Here is a tiny trained network, its code and every weight. The questions are about switching its units off for an input and a target symbol, where a switched-off unit gives its printed mean instead of its output.

import numpy as np


def w(rows, s, z=0):
    codes = np.array(rows[::2]) - 128.0
    scale = np.full(codes.shape[1], s)
    scale[-1] = z or s
    return codes * scale


def softmax(a):
    e = np.exp(a - a.max(-1, keepdims=True))
    return e / e.sum(-1, keepdims=True)


def log_softmax(a):
    a = a - a.max(-1, keepdims=True)
    return a - np.log(np.exp(a).sum(-1, keepdims=True))


def net(x, mask):
    ids = ['Φαδεζημτψ'.index(c) for c in x.split()]
    T = len(ids)
    res = E[ids] + P[:T]
    u = 0
    for l in range(3):
        r = res
        for j in range(2):
            rows = slice(2 * j, 2 * j + 2)
            q, k, v = (r @ M[l][rows].T for M in (Q, K, V))
            z = softmax(np.where(np.tri(T) > 0, q @ k.T / 2**0.5, -1e9)) @ v
            o = O[l][rows]
            res = res + np.where(mask[u + j], z, o[:, -1]) @ o[:, :-1]
        u += 2
    return log_softmax(res[-1] @ U[:, :-1].T + U[:, -1])


Q, K, V, O = {}, {}, {}, {}
E = w([
[124,117,105,73],'Φ',
[209,84,177,178],'α',
[133,106,121,103],'δ',
[126,116,99,148],'ε',
[137,114,110,129],'ζ',
[145,171,154,99],'η',
[146,98,95,146],'μ',
[130,167,121,117],'τ',
[144,128,169,5],'ψ',
],0.022)
P = w([
[122,96,113,106],'0',
[179,93,153,143],'1',
[135,108,147,134],'2',
[144,89,150,130],'3',
[166,115,158,131],'4',
[150,113,129,96],'5',
[173,91,155,99],'6',
[89,194,2,5],'7',
[165,144,74,44],'8',
],0.0081)
Q[0] = w([
[173,121,83,254],'L0H1',
[251,87,99,140],'L0H1',
[238,36,166,138],'L0H2',
[182,197,106,205],'L0H2',
],0.0066)
K[0] = w([
[175,187,141,101],'L0H1',
[209,193,214,254],'L0H1',
[98,244,128,125],'L0H2',
[66,208,157,167],'L0H2',
],0.0064)
V[0] = w([
[91,175,5,60],'L0H1',
[156,255,128,179],'L0H1',
[66,82,179,198],'L0H2',
[185,119,206,53],'L0H2',
],0.0089)
O[0] = w([
[108,132,197,255,138],'L0H1',
[12,58,195,35,40],'L0H1',
[157,7,132,87,28],'L0H2',
[166,134,158,74,254],'L0H2',
],0.0097,0.005)
Q[1] = w([
[245,156,132,169],'L1H1',
[134,193,143,131],'L1H1',
[133,189,57,76],'L1H2',
[127,93,203,46],'L1H2',
],0.012)
K[1] = w([
[55,98,230,38],'L1H1',
[140,189,166,154],'L1H1',
[64,255,28,78],'L1H2',
[85,121,140,3],'L1H2',
],0.007)
V[1] = w([
[125,142,220,73],'L1H1',
[187,47,3,195],'L1H1',
[221,72,139,179],'L1H2',
[150,24,176,30],'L1H2',
],0.0058)
O[1] = w([
[90,122,72,104,229],'L1H1',
[190,136,161,136,3],'L1H1',
[113,177,124,111,160],'L1H2',
[134,248,64,139,62],'L1H2',
],0.011,0.0043)
Q[2] = w([
[139,178,139,148],'L2H1',
[140,17,106,76],'L2H1',
[163,188,90,188],'L2H2',
[146,2,130,116],'L2H2',
],0.0095)
K[2] = w([
[2,181,169,174],'L2H1',
[133,119,96,186],'L2H1',
[53,208,59,42],'L2H2',
[117,1,161,161],'L2H2',
],0.0088)
V[2] = w([
[146,102,125,167],'L2H1',
[156,125,249,54],'L2H1',
[180,253,142,123],'L2H2',
[162,54,110,89],'L2H2',
],0.0069)
O[2] = w([
[124,131,97,181,117],'L2H1',
[41,132,90,2,151],'L2H1',
[131,41,141,92,255],'L2H2',
[48,66,24,217,133],'L2H2',
],0.0072,0.0058)
U = w([
[96,73,172,230,167],'Φ',
[80,123,143,127,199],'α',
[120,163,248,105,1],'δ',
[175,84,127,211,59],'ε',
[138,34,168,154,13],'ζ',
[110,139,167,148,133],'η',
[142,78,137,177,34],'μ',
[81,79,187,143,195],'τ',
[88,70,106,91,142],'ψ',
],0.011,0.0055)

Each question gives the input, a string of symbols that net reads in full, and the target symbol t.
The units are the heads (2 rows each of Q, K, V and O). Each row of codes is followed by its name. A weight is (code - 128) times the scale printed after its matrix; where a second scale follows, it is the last column's (O and U).
mask holds one flag per head, layer by layer. A switched-off head (its flag False) gives its mean, the last column of its rows in O, instead of its output. The means were averaged over made-up inputs and are rounded, as every weight is.
A unit's drop is (log p(t) with every unit on - log p(t) with that unit switched off) / (log p(t) with every unit on - log p(t) with every unit switched off).
The circuit of an input: a set's keep is (log p(t) with only the set's units on - log p(t) with every unit switched off) / (log p(t) with every unit on - log p(t) with every unit switched off). Starting from all 6 units, units are removed one at a time, each time the one whose removal leaves the highest keep (on an exact tie, the one counted first), for as long as the keep stays at least 0.8.
circuit, biggest first: the units of the circuit, biggest drop first
which heads matter: for each layer, one digit per head in row order, 1 if its drop is at least 0.15 and else 0, layers parted by /
drop when u is switched off: that unit's drop, to one decimal
input ψ η ε ψ ε, target ψ: circuit, biggest first	[L0H2 L1H1]
input ε η δ α ζ, target ψ: circuit, biggest first	[L0H1]
input ψ ψ δ τ ζ τ ψ α, target ψ: circuit, biggest first	[L1H1 L0H2]
input α α τ ε η ψ η, target ψ: circuit, biggest first	[L0H1 L1H1]
input α α τ, target ψ: which heads matter	10 / 00 / 01
input ψ α μ, target ψ: which heads matter	10 / 00 / 00
input τ η ψ ψ η, target ψ: circuit, biggest first	[L1H1 L2H1]
input ψ α ψ, target ψ: circuit, biggest first	[L0H1 L2H2]
input δ ε ε η α ψ τ, target ψ: which heads matter	10 / 10 / 01
input ε ψ ε ε τ ε, target Φ: drop when L0H2 is switched off	0.3
input α α ψ, target ψ: drop when L0H1 is switched off	0.4
input α μ ε ψ ψ ε, target ψ: drop when L1H1 is switched off	0.4
input ζ τ ψ ε ψ τ α, target ψ: drop when L1H2 is switched off	0.0
